Below are the code and all the weights of a small trained network. Each question names an input and a class and asks about switching units off, where a switched-off unit gives its printed mean instead of its output.

import numpy as np


def w(rows, s, z=0):
    codes = np.array(rows[::2]) - 128.0
    scale = np.full(codes.shape[1], s)
    scale[-1] = z or s
    return codes * scale


def f(y):
    return np.maximum(y, 0)


def log_softmax(a):
    a = a - a.max(-1, keepdims=True)
    return a - np.log(np.exp(a).sum(-1, keepdims=True))


def net(x, mask):
    res = np.array(x, float).reshape(1, 4) / 4 @ E
    y = f(res @ A[0][:, :-1].T + A[0][:, -1])
    res = res + np.where(mask, y, B[0][:, -1]) @ B[0][:, :-1]
    return log_softmax(res[-1] @ U[:, :-1].T + U[:, -1])


A, B = {}, {}
E = w([
[102,84,124,197,78,67,96,113,213,83,110,141],'x0',
[38,95,173,117,145,179,122,158,102,52,112,94],'x1',
[80,175,97,192,192,162,151,166,190,167,80,108],'x2',
[147,137,114,129,141,157,9,111,158,137,181,76],'x3',
],0.013)
A[0] = w([
[122,117,141,130,141,67,252,151,115,118,36,194,117],'N0',
[119,195,111,193,168,129,135,169,161,139,110,101,35],'N1',
[124,175,130,127,140,141,75,90,177,118,191,56,42],'N2',
[85,201,52,191,238,188,145,135,208,182,94,128,70],'N3',
[123,131,109,111,136,140,56,66,176,151,172,36,37],'N4',
[226,62,127,43,84,76,128,49,108,149,185,176,120],'N5',
[106,197,120,206,171,171,151,186,194,181,69,128,165],'N6',
[174,125,64,124,116,150,41,134,145,141,151,95,60],'N7',
[47,150,124,156,186,145,126,161,161,159,92,98,76],'N8',
[196,178,85,159,110,83,128,88,142,198,110,130,189],'N9',
[228,221,87,137,84,64,134,100,152,222,127,178,44],'N10',
[71,82,162,169,130,168,83,118,102,164,181,86,119],'N11',
[121,52,174,61,79,145,78,115,69,38,144,161,102],'N12',
[122,59,108,177,54,87,96,105,255,89,84,143,44],'N13',
[210,137,146,166,183,160,52,97,161,145,181,114,250],'N14',
[41,46,227,119,170,179,98,172,105,42,83,53,97],'N15',
[204,119,61,161,138,64,154,100,181,185,171,179,21],'N16',
[30,108,192,134,137,165,142,162,103,20,131,107,26],'N17',
[155,94,163,89,106,89,152,143,103,102,130,178,100],'N18',
[167,201,126,42,217,182,147,160,61,182,164,119,73],'N19',
[121,107,92,117,134,90,205,137,97,93,77,208,2],'N20',
[114,128,110,104,134,158,71,162,137,80,135,69,118],'N21',
[137,170,136,72,178,216,122,130,57,174,131,100,63],'N22',
[85,44,127,236,100,57,85,119,213,69,134,143,105],'N23',
[159,61,160,75,92,88,83,87,67,105,188,131,20],'N24',
],0.0085,0.0091)
B[0] = w([
[61,97,66,254,55,231,122,106,111,242,158,181,243],'N0',
[163,86,230,150,153,167,93,56,149,94,138,130,173],'N1',
[75,110,182,182,120,194,158,49,136,183,192,145,172],'N2',
[211,28,204,104,131,110,70,70,132,90,76,114,243],'N3',
[76,107,174,225,124,186,169,79,139,183,159,159,183],'N4',
[172,95,163,109,107,92,53,94,147,97,85,102,247],'N5',
[158,85,148,109,84,83,21,123,131,90,90,153,251],'N6',
[69,116,158,171,93,205,159,112,148,184,184,160,180],'N7',
[195,112,183,97,105,138,63,68,138,104,76,98,193],'N8',
[179,163,60,112,129,147,153,194,162,89,92,62,238],'N9',
[135,174,162,145,158,163,195,167,225,70,150,42,231],'N10',
[105,130,89,145,104,165,152,141,143,141,139,133,174],'N11',
[194,80,158,124,115,84,64,111,177,100,72,111,220],'N12',
[111,189,142,89,206,65,153,59,21,125,179,178,213],'N13',
[83,109,30,160,44,163,154,162,117,154,114,172,253],'N14',
[157,213,109,116,126,151,151,212,189,84,123,50,243],'N15',
[164,169,149,150,162,139,175,180,207,83,150,83,196],'N16',
[166,202,107,193,147,155,173,130,196,106,107,79,201],'N17',
[133,76,94,146,112,153,105,97,157,123,128,156,177],'N18',
[159,173,103,78,211,51,154,82,75,104,212,216,223],'N19',
[90,96,181,220,136,213,161,68,134,159,203,163,174],'N20',
[84,134,94,199,102,162,138,171,154,190,128,146,179],'N21',
[123,180,96,113,178,61,149,83,89,136,162,195,199],'N22',
[139,186,90,42,205,71,158,86,24,141,175,183,238],'N23',
[165,63,234,146,157,132,83,55,161,116,104,128,191],'N24',
],0.0082,0.014)
U = w([
[171,32,168,128,119,106,38,83,145,91,97,122,107],'0',
[129,185,109,107,214,68,152,91,50,125,169,197,112],'1',
[142,191,113,152,139,158,172,153,200,85,127,34,108],'2',
[79,80,117,194,68,207,143,99,134,207,154,181,109],'3',
[118,110,4,97,10,89,80,180,81,130,58,144,251],'4',
[64,77,149,100,116,92,145,185,96,146,129,96,115],'5',
[96,101,139,72,108,124,144,151,100,143,114,126,118],'6',
[89,72,159,128,137,109,138,146,106,155,127,99,118],'7',
],0.011,0.031)

Each question gives the input, the list of numbers given to net, and the class t.
The units are the neurons (one row each of A and B). Each row of codes is followed by its name. A weight is (code - 128) times the scale printed after its matrix; where a second scale follows, it is the last column's (A, B and U).
mask holds one flag per neuron, in row order. A switched-off neuron (its flag False) gives its mean, the last column of its row in B, instead of its output. The means were averaged over made-up inputs and are rounded, as every weight is.
A unit's drop is (log p(t) with every unit on - log p(t) with that unit switched off) / (log p(t) with every unit on - log p(t) with every unit switched off).
The circuit of an input: a set's keep is (log p(t) with only the set's units on - log p(t) with every unit switched off) / (log p(t) with every unit on - log p(t) with every unit switched off). Starting from the 12 units with the biggest drops (on a tie, the unit counted first), units are removed one at a time, each time the one whose removal leaves the highest keep (on an exact tie, the one counted first), for as long as the keep stays at least 0.8.
circuit, biggest first: the units of the circuit, biggest drop first
top k neurons: the k neurons with the biggest drops, biggest first
drop when u is switched off: that unit's drop, to one decimal
input [-1,6,-4,-6], class 2: top 2 neurons : [N15 N17]
input [3,4,-3,4], class 2: top 2 neurons : [N0 N15]
input [2,-1,-3,0], class 4: top neuron : [N3]
input [-7,0,-8,-3], class 0: top 3 neurons : [N5 N12 N24]
input [5,3,-4,2], class 1: top 4 neurons : [N23 N13 N3 N6]
input [-4,8,-7,5], class 2: top 4 neurons : [N15 N17 N3 N6]
input [-2,-5,6,-8], class 3: top 2 neurons : [N0 N20]
input [3,-8,4,7], class 2: top 3 neurons : [N10 N9 N16]
input [-7,3,6,3], class 1: top 4 neurons : [N19 N22 N5 N12]
input [1,-8,-6,-8], class 2: top 2 neurons : [N10 N16]
input [-7,5,5,0], class 1: top 2 neurons : [N19 N22]
input [-7,-3,7,7], class 0: drop when N1 is switched off : 0.2
input [-4,-3,3,-5], class 3: drop when N0 is switched off : 4.0
input [5,-5,7,2], class 0: circuit, biggest first : [N3]
input [-3,-7,-5,-2], class 2: drop when N10 is switched off : 0.6
